Here is a tiny trained network, its code and every weight. The questions are about switching its units off for an input and a class, where a switched-off unit gives its printed mean instead of its output.

import numpy as np


def w(rows, s, z=0):
    codes = np.array(rows[::2]) - 128.0
    scale = np.full(codes.shape[1], s)
    scale[-1] = z or s
    return codes * scale


def norm(h):
    return h / np.sqrt((h * h).mean(-1, keepdims=True) + 1e-5)


def f(y):
    return np.maximum(y, 0)


def log_softmax(a):
    a = a - a.max(-1, keepdims=True)
    return a - np.log(np.exp(a).sum(-1, keepdims=True))


def net(x, mask):
    res = np.array(x, float).reshape(1, 6) / 4 @ E
    u = 0
    for l in range(3):
        y = f(norm(res) @ A[l][:, :-1].T + A[l][:, -1])
        res = res + np.where(mask[u : u + 5], y, B[l][:, -1]) @ B[l][:, :-1]
        u += 5
    return log_softmax(norm(res)[-1] @ U[:, :-1].T + U[:, -1])


A, B = {}, {}
E = w([
[130,125,138,121,127,128,126],'x0',
[100,96,158,213,231,74,161],'x1',
[212,67,218,140,100,140,228],'x2',
[34,23,182,113,140,183,79],'x3',
[230,59,120,63,251,161,88],'x4',
[126,127,128,133,121,133,131],'x5',
],0.003)
A[0] = w([
[19,76,136,151,57,42,115,94],'L0N0',
[95,150,98,168,64,86,190,3],'L0N1',
[236,103,135,88,252,209,57,194],'L0N2',
[210,83,222,142,133,178,191,227],'L0N3',
[120,117,33,65,9,239,70,106],'L0N4',
],0.0038,0.002)
B[0] = w([
[187,217,220,127,165,238,152,191],'L0N0',
[191,222,188,148,117,253,147,158],'L0N1',
[84,241,202,129,130,201,177,253],'L0N2',
[86,84,16,124,66,96,130,226],'L0N3',
[196,127,186,39,88,83,87,201],'L0N4',
],0.0042,0.0045)
A[1] = w([
[206,174,94,131,118,46,126,144],'L1N0',
[90,101,172,209,214,79,137,35],'L1N1',
[114,131,159,255,196,27,117,10],'L1N2',
[127,212,184,116,150,160,70,172],'L1N3',
[82,153,47,127,141,92,16,6],'L1N4',
],0.0057,0.0016)
B[1] = w([
[39,118,162,92,139,104,153,188],'L1N0',
[143,121,102,56,36,141,33,186],'L1N1',
[170,153,134,2,32,101,61,178],'L1N2',
[88,46,110,191,121,111,149,255],'L1N3',
[227,65,39,232,107,76,183,154],'L1N4',
],0.0064,0.0049)
A[2] = w([
[140,98,46,205,130,98,133,3],'L2N0',
[237,149,110,115,253,198,92,135],'L2N1',
[155,234,97,110,160,16,187,55],'L2N2',
[52,234,134,133,155,170,196,173],'L2N3',
[141,70,137,147,80,135,248,166],'L2N4',
],0.0058,0.0031)
B[2] = w([
[107,62,83,181,198,102,221,147],'L2N0',
[124,246,186,254,88,209,169,172],'L2N1',
[87,28,153,54,72,143,167,191],'L2N2',
[89,117,189,111,222,196,84,228],'L2N3',
[119,124,50,181,218,60,79,254],'L2N4',
],0.0068,0.0046)
U = w([
[88,250,224,229,122,255,202,160],'0',
[233,184,131,20,44,117,33,124],'1',
[84,40,153,107,158,132,138,178],'2',
[198,61,7,245,159,57,182,3],'3',
[96,110,130,141,194,119,83,206],'4',
[93,80,119,138,187,124,97,80],'5',
],0.007,0.0031)

Each question gives the input, the list of numbers given to net, and the class t.
The units are the neurons (one row each of A and B). Each row of codes is followed by its name. A weight is (code - 128) times the scale printed after its matrix; where a second scale follows, it is the last column's (A, B and U).
mask holds one flag per neuron, layer by layer. A switched-off neuron (its flag False) gives its mean, the last column of its row in B, instead of its output. The means were averaged over made-up inputs and are rounded, as every weight is.
A unit's drop is (log p(t) with every unit on - log p(t) with that unit switched off) / (log p(t) with every unit on - log p(t) with every unit switched off).
The circuit of an input: a set's keep is (log p(t) with only the set's units on - log p(t) with every unit switched off) / (log p(t) with every unit on - log p(t) with every unit switched off). Starting from the 12 units with the biggest drops (on a tie, the unit counted first), units are removed one at a time, each time the one whose removal leaves the highest keep (on an exact tie, the one counted first), for as long as the keep stays at least 0.8.
circuit, biggest first: the units of the circuit, biggest drop first
most important unit: the unit with the biggest drop
top k neurons: the k neurons with the biggest drops, biggest first
top k neurons in layer l: the k neurons of layer l with the biggest drops, biggest first
input [6,-4,-2,-7,7,4], class 0: circuit, biggest first -> L2N1
input [-4,2,-6,-5,3,-5], class 3: top 3 neurons -> L1N4, L0N0, L1N3
input [7,3,8,6,-5,-7], class 3: top 2 neurons -> L0N2, L2N4
input [5,-2,7,-5,-6,-2], class 3: top 2 neurons -> L2N4, L0N2
input [-6,3,6,3,1,-5], class 3: top 2 neurons -> L0N3, L2N3
input [-3,-7,-3,6,1,0], class 1: top 2 neurons -> L0N4, L2N3
input [5,6,5,-7,-2,2], class 2: top 2 neurons -> L2N2, L1N0
input [-4,7,1,7,6,2], class 1: top 2 neurons -> L1N1, L0N0
input [4,5,-3,1,4,4], class 1: circuit, biggest first -> L1N1, L0N0, L1N2
input [2,-6,6,-6,3,8], class 4: top 2 neurons in layer 1 -> L1N0, L1N1
input [6,7,5,3,7,-7], class 0: top 4 neurons -> L1N3, L0N2, L2N1, L1N0
input [-2,-2,2,6,7,-4], class 0: circuit, biggest first -> L2N1, L1N0
input [-6,0,7,2,5,-2], class 3: circuit, biggest first -> L2N4, L2N3
input [-6,5,4,6,8,5], class 0: top 3 neurons -> L2N1, L1N3, L0N2
input [0,6,-6,-6,2,-3], class 1: most important unit -> L1N2
input [-2,3,-5,-5,5,3], class 0: top 2 neurons -> L0N2, L0N3
input [-8,2,6,0,-5,-1], class 5: top 3 neurons in layer 2 -> L2N4, L2N3, L2N1
input [-2,2,7,0,3,-6], class 3: circuit, biggest first -> L0N3, L2N3
input [7,0,-7,-3,4,1], class 3: top 3 neurons -> L1N4, L1N3, L0N0
input [-3,2,-1,-6,-5,-6], class 2: top 3 neurons -> L2N2, L0N2, L2N1
input [-6,4,-6,-8,-3,6], class 2: top 3 neurons -> L2N2, L1N0, L0N3
input [6,8,-2,-6,1,-7], class 1: circuit, biggest first -> L1N2
input [2,0,-1,-7,-4,6], class 2: top 2 neurons in layer 0 -> L0N2, L0N0
input [-2,-7,-8,-6,-5,-1], class 3: top 2 neurons in layer 2 -> L2N0, L2N3
input [5,-2,3,-7,-1,3], class 2: circuit, biggest first -> L2N2, L1N0
input [1,-5,5,-6,4,-8], class 4: top 2 neurons in layer 2 -> L2N4, L2N3
